Each row is followed by its tier, which names the range that a hidden value of the row falls in. A new part has a new value, new ranges and new names.
[ 32  11 -16  10  14   8  41   3 -16 -14  17   4  -1 -36 -13 -57  -6  -9
  17 -17   9 -42 -12  -7 -72]
Sakef
[-43   7  -8  18   8   2   7  -6   3   0  25  -4   7  18  -4 -35   0  -4
  12   1  31  24   9  37 -10]
Sakef
[-26   7  -6  17  16   4   6  -4  -7  -6  21  -1   2   0  -5 -35  -4  -3
  16  -3  20   4 -10  25 -22]
Sakef
[-10 -12   0  -6  -8  -8   4  -5  14   5  19  -1  -3  22  -7  53   6   8
  -5  15  14  31  25 -28  41]
zalif
[  6 -20  25  -8  14  -2  24   1 -15   3  18   7 -11   1  17  56  -2   8
   3   3  -3 -15 -11 -34   6]
zalif
[-29  11 -11  17   9   3 -24  -3  -1   1  31  -4   9   2  -4 -51  -2  -7
  13   1  28  20  -4  35  -5]
Sakef
[-37 -13  11  -8  -8 -10 -46  -6  16   7  28  -3  -3  37   5  65   7  10
  -8  21  14  40  19 -11  63]
zalif
[-26   5   4  17  15   6  -8  -3  -8  -7  28  -2   2  -1   6 -31  -5  -7
  12  -4  22   0 -24  55 -13]
Sakef
[-41   7  -9  18   8   1 -20  -7   2  -1  26  -1   4  22  -4 -31   0  -3
  13   2  29  25  11  40 -10]
Sakef
[ 36 -17   6  -7  16  -2   9   3 -17  -5  13  10 -14 -23  -3  47  -3   6
   8  -2  -7 -35   2 -68 -29]
zalif
[-32  13  -2   6 -15   0 -47  -4  21  -8  37 -11   5  11  -5 -16   3  -3
 -13   6  23  29 -21  28  53]
Sakef
[ 15   6   1   3   6   8   0   7 -14  -1  46   3   1 -18  13 -48  -5  -6
   4 -16  17 -26 -18  25 -34]
Sakef
[-17  -3  -3  -2 -10  -6   4  -4  17   1  23  -8   4   6 -10  20   5   3
  -3  15  15  32   3 -23  35]
zalif
[  9 -21  14  -2  19  -1 -18   1 -17   7  24  12 -12  12  16  37  -2   7
  15   0   5 -11  18 -19 -24]
zalif
[ -6  -9  -2  -9  -7  -9   6  -7  12   4  13   3  -7  20 -12  52   5   9
  -2  15  12  21  34 -35  25]
zalif
[-41  23  -5  16   1   2  -8  -4   8   6  40  -7  13  15   5 -45   1  -6
   2   2  33  34  -3  63  19]
Sakef

Part 2:
[-12 -10  -6   9  10 -11   9  -3  38  12 100   5 -18   5   1   8  46  15
   9  -9  10   3   8   4]
[21]
[ -1  13  16  -4   5  -7  12  10 -22   8  74  29   8   3  -6 -10   2  -1
 -27   5 -13   5   0   4]
[12]
[-29  -6  -3   5   6 -10   4  -2  33   9  51  -5 -11  11  -3   3  37   9
  -2  -1  -5  -1  -1   6]
[12]
[ -5  -6  -9   6  -4   6 -16 -15  19  -9 -47 -28  -6   0  -2   9  14  -1
  -7  -1 -14 -11  -2   0]
[12]
[ 11  13   4   5   1 -10  -4  16 -17  -3 -17  12  18   3  -3  -9   4   0
   8   3  -9  12  11   9]
[12]
[-20  -7   3   6   7  -8   7  -4  32   7  78   8 -10   0  -7   5  33  14
 -12   5  -7   5   5   5]
[21]
[-32 -16  12 -16  -6  20  16  -4 -19   4   0  15  -5  -3  -2 -12 -55  -9
 -31  18  16   4 -21 -16]
[21]
[  6   4   8  -4   1  11   3  -6  -5   8  14   8 -11   7  -4 -10   2 -10
 -46  -9 -15 -23 -16  -4]
[12]
[-19  -4   2  -6   0  -6  13 -12  10   4  65  11  -5  -3   2   3 -18  10
  -4  16  13   6   5   0]
[12]
[  4  10  10  -6   1  15  -4  18 -31   0 -49  14  14   0  -4 -22 -28 -14
 -17   1  -2   2  -1  -8]
[12]
[-12  -5   6 -10 -11  18   1   4 -31  -8 -76   5  15  -6  -1  -7 -54 -13
  -9  22   4   6  -7 -11]
[12]
[-18   6  -5  17  11 -16  -4  -2  40  14  44  -9 -11  20  -3   0  77   9
  -9 -18 -17  -7   3  14]
[21]
[ 10   6   6  -4   5   7   3   1  -4  13  10  12 -13  18   0 -15   0  -9
 -30 -17 -11 -16 -14  -1]
[12]
[-20 -25 -14   1  -4  -8   6 -19  25   4  34 -12  -4   6   3  20  10  16
  20  27  12  11  10   3]
[21]
[-19 -13  -3   6   7 -11  11  -8  36  12  91   1 -15   5   0  12  45  17
   6   3   9   3   6   3]
[21]
[-13  -6   3  -2  10  -8  10   2  17  17  67  11 -19  12  -7  -6   7   6
 -15  -6   4   2  -6   0]
[21]
[-24  -2   2  -5   2  -7  16  -7  13   4  64  15  -6  -2   0   0 -13  11
  -2  12  12   6   2  -1]
[12]
[  2  -6   3  -7   9 -14  14  -3  11  23  70   2 -24  20  -7  -7   5   2
 -31  -5   0  -8 -10   4]
[21]
[-15  -6   4  -2  -1   3  -1 -12   5   2   9   3  -2   8   1  -1 -21   4
 -15  18   2   3  -1  -1]
[12]
[-34 -26   0 -13  -7  20  16 -15   2   4   5   2 -18   0   3  -1 -51  -3
  -6  16  28  -1 -15 -15]
[21]
